Below is a small trained network, with its code and all its weights. Each question gives an input and a target symbol and asks what happens when units are switched off, that is, made to give their printed mean instead of their output.

import numpy as np


def w(rows, s, z=0):
    codes = np.array(rows[::2]) - 128.0
    scale = np.full(codes.shape[1], s)
    scale[-1] = z or s
    return codes * scale


def norm(h):
    return h / np.sqrt((h * h).mean(-1, keepdims=True) + 1e-5)


def f(y):
    return y / 2 * (1 + np.tanh(0.7978845608 * (y + 0.044715 * y**3)))


def softmax(a):
    e = np.exp(a - a.max(-1, keepdims=True))
    return e / e.sum(-1, keepdims=True)


def log_softmax(a):
    a = a - a.max(-1, keepdims=True)
    return a - np.log(np.exp(a).sum(-1, keepdims=True))


def net(x, mask):
    ids = ['βγθλτψ'.index(c) for c in x.split()]
    T = len(ids)
    res = E[ids] + P[:T]
    r = norm(res)
    for j in range(3):
        rows = slice(3 * j, 3 * j + 3)
        q, k, v = (r @ M[0][rows].T for M in (Q, K, V))
        z = softmax(np.where(np.tri(T) > 0, q @ k.T / 3**0.5, -1e9)) @ v
        o = O[0][rows]
        res = res + np.where(mask[j], z, o[:, -1]) @ o[:, :-1]
    y = f(norm(res) @ A[0][:, :-1].T + A[0][:, -1])
    res = res + np.where(mask[3:19], y, B[0][:, -1]) @ B[0][:, :-1]
    return log_softmax(norm(res)[-1] @ U[:, :-1].T + U[:, -1])


Q, K, V, O, A, B = {}, {}, {}, {}, {}, {}
E = w([
[162,115,254,103],'β',
[182,162,42,96],'γ',
[152,64,175,77],'θ',
[156,105,235,135],'λ',
[168,245,137,200],'τ',
[231,25,109,57],'ψ',
],0.014)
P = w([
[112,108,112,183],'0',
[162,152,146,148],'1',
[109,179,153,3],'2',
[157,209,160,59],'3',
[167,150,146,156],'4',
[82,141,143,56],'5',
[148,192,157,68],'6',
[165,145,138,166],'7',
[64,123,131,71],'8',
[147,176,147,70],'9',
[177,131,125,177],'10',
[31,114,115,99],'11',
[141,161,134,77],'12',
],0.016)
Q[0] = w([
[139,157,77,172],'head 0',
[182,155,5,84],'head 0',
[59,147,77,104],'head 0',
[200,87,165,145],'head 1',
[170,152,122,221],'head 1',
[97,115,192,191],'head 1',
[222,107,126,208],'head 2',
[101,131,94,161],'head 2',
[167,109,156,106],'head 2',
],0.018)
K[0] = w([
[202,160,84,126],'head 0',
[107,111,27,97],'head 0',
[163,175,96,156],'head 0',
[87,54,115,191],'head 1',
[55,189,91,240],'head 1',
[72,123,214,139],'head 1',
[107,34,96,250],'head 2',
[53,145,56,154],'head 2',
[144,98,111,140],'head 2',
],0.013)
V[0] = w([
[158,184,180,224],'head 0',
[72,158,112,105],'head 0',
[16,206,182,169],'head 0',
[161,179,149,196],'head 1',
[196,209,151,70],'head 1',
[95,189,182,199],'head 1',
[68,101,17,60],'head 2',
[7,103,158,239],'head 2',
[177,253,77,130],'head 2',
],0.0078)
O[0] = w([
[201,65,110,128,78],'head 0',
[151,175,195,49,96],'head 0',
[201,125,160,88,34],'head 0',
[57,74,77,131,104],'head 1',
[85,103,150,182,174],'head 1',
[91,102,2,103,49],'head 1',
[84,100,194,186,88],'head 2',
[90,184,159,139,1],'head 2',
[129,104,159,44,86],'head 2',
],0.0087,0.0081)
A[0] = w([
[21,17,89,38,39],'neuron 0',
[31,56,124,106,14],'neuron 1',
[174,144,144,127,198],'neuron 2',
[78,129,107,68,148],'neuron 3',
[133,120,173,44,132],'neuron 4',
[75,156,15,155,28],'neuron 5',
[131,246,113,31,128],'neuron 6',
[34,209,188,177,240],'neuron 7',
[129,208,71,123,3],'neuron 8',
[122,57,223,174,162],'neuron 9',
[129,126,113,79,77],'neuron 10',
[161,181,38,225,30],'neuron 11',
[38,161,148,219,40],'neuron 12',
[153,43,66,98,86],'neuron 13',
[128,232,188,164,86],'neuron 14',
[154,178,67,105,5],'neuron 15',
],0.012,0.0042)
B[0] = w([
[34,125,58,207,180],'neuron 0',
[94,214,34,121,137],'neuron 1',
[77,58,116,140,216],'neuron 2',
[147,121,214,215,142],'neuron 3',
[149,164,50,209,255],'neuron 4',
[177,43,128,150,170],'neuron 5',
[84,48,144,111,201],'neuron 6',
[249,65,157,46,162],'neuron 7',
[207,127,57,97,138],'neuron 8',
[113,101,50,82,252],'neuron 9',
[203,132,146,168,134],'neuron 10',
[121,147,175,91,207],'neuron 11',
[108,114,171,54,149],'neuron 12',
[47,254,220,104,177],'neuron 13',
[47,221,76,207,155],'neuron 14',
[107,101,47,113,130],'neuron 15',
],0.0074,0.0065)
U = w([
[196,205,132,244,126],'β',
[180,210,39,72,55],'γ',
[144,211,155,115,144],'θ',
[124,2,116,222,60],'λ',
[69,51,215,29,75],'τ',
[46,156,74,134,253],'ψ',
],0.012,0.0059)

Each question gives the input, a string of symbols that net reads in full, and the target symbol t.
The units are the heads (3 rows each of Q, K, V and O) and the neurons (one row each of A and B). Each row of codes is followed by its name. A weight is (code - 128) times the scale printed after its matrix; where a second scale follows, it is the last column's (O, A, B and U).
mask holds one flag per unit, heads first, then neurons. A switched-off unit (its flag False) gives its mean, the last column of its rows in O or B, instead of its output. The means were averaged over made-up inputs and are rounded, as every weight is.
A unit's drop is (log p(t) with every unit on - log p(t) with that unit switched off) / (log p(t) with every unit on - log p(t) with every unit switched off).
The circuit of an input: a set's keep is (log p(t) with only the set's units on - log p(t) with every unit switched off) / (log p(t) with every unit on - log p(t) with every unit switched off). Starting from the 12 units with the biggest drops (on a tie, the unit counted first), units are removed one at a time, each time the one whose removal leaves the highest keep (on an exact tie, the one counted first), for as long as the keep stays at least 0.8.
units of the circuit, in order: the units of the circuit, biggest drop first
top k neurons: the k neurons with the biggest drops, biggest first
heads that matter: for each layer, one digit per head in row order, 1 if its drop is at least 0.15 and else 0, layers parted by /
input ψ ψ ψ, target ψ: units of the circuit, in order => head 0; neuron 0
input θ θ γ ψ, target λ: units of the circuit, in order => neuron 6; neuron 2; neuron 11; neuron 4
input ψ θ ψ λ ψ τ τ β ψ τ γ τ θ, target λ: units of the circuit, in order => neuron 4
input ψ θ ψ ψ γ, target λ: units of the circuit, in order => head 1; neuron 5
input τ β ψ ψ λ, target ψ: top 2 neurons => neuron 13; neuron 0
input θ β γ ψ τ τ ψ τ ψ ψ λ β, target λ: heads that matter => 100
input τ γ γ θ θ β θ ψ ψ ψ θ, target ψ: units of the circuit, in order => head 1; neuron 13
input γ γ ψ λ θ ψ θ τ τ γ ψ, target τ: units of the circuit, in order => neuron 4; neuron 13; head 2
input λ θ θ τ ψ γ θ ψ ψ λ ψ τ, target λ: units of the circuit, in order => neuron 5; neuron 7
input β θ θ ψ ψ, target θ: top 3 neurons => neuron 13; neuron 9; neuron 4
input ψ γ γ ψ ψ ψ ψ ψ ψ θ τ θ λ, target β: units of the circuit, in order => neuron 14; neuron 7
input β ψ τ θ ψ γ β θ τ β ψ, target θ: heads that matter => 001
input β τ τ θ τ γ θ θ, target θ: top 4 neurons => neuron 13; neuron 9; neuron 4; neuron 6
input ψ ψ ψ θ θ θ, target ψ: units of the circuit, in order => neuron 0
input λ ψ τ ψ ψ, target γ: units of the circuit, in order => head 1; neuron 13
input γ ψ θ ψ λ, target τ: top 3 neurons => neuron 4; neuron 13; neuron 0
input λ θ θ ψ ψ ψ γ θ, target γ: heads that matter => 011
input θ θ θ τ ψ ψ ψ ψ, target β: units of the circuit, in order => head 2; head 1
input λ ψ ψ ψ β, target γ: units of the circuit, in order => head 1; head 2
input ψ ψ ψ λ β λ τ, target γ: heads that matter => 010
input λ β ψ ψ τ γ, target τ: units of the circuit, in order => neuron 6; head 1
input β γ τ, target τ: heads that matter => 000
input β τ θ ψ θ, target θ: heads that matter => 111
input γ τ θ τ ψ ψ β τ, target τ: heads that matter => 011
input γ τ ψ τ γ β ψ ψ ψ τ θ, target τ: units of the circuit, in order => neuron 4; head 1; neuron 13
input ψ ψ β ψ τ ψ τ θ ψ, target ψ: heads that matter => 100
input τ β β ψ θ γ ψ β, target ψ: heads that matter => 010
input θ ψ ψ θ ψ ψ θ θ ψ λ, target β: top 2 neurons => neuron 14; neuron 6
input ψ λ ψ ψ θ ψ ψ ψ θ ψ θ ψ λ, target λ: top neuron => neuron 2
input λ ψ θ ψ ψ θ γ, target ψ: top 3 neurons => neuron 14; neuron 6; neuron 5
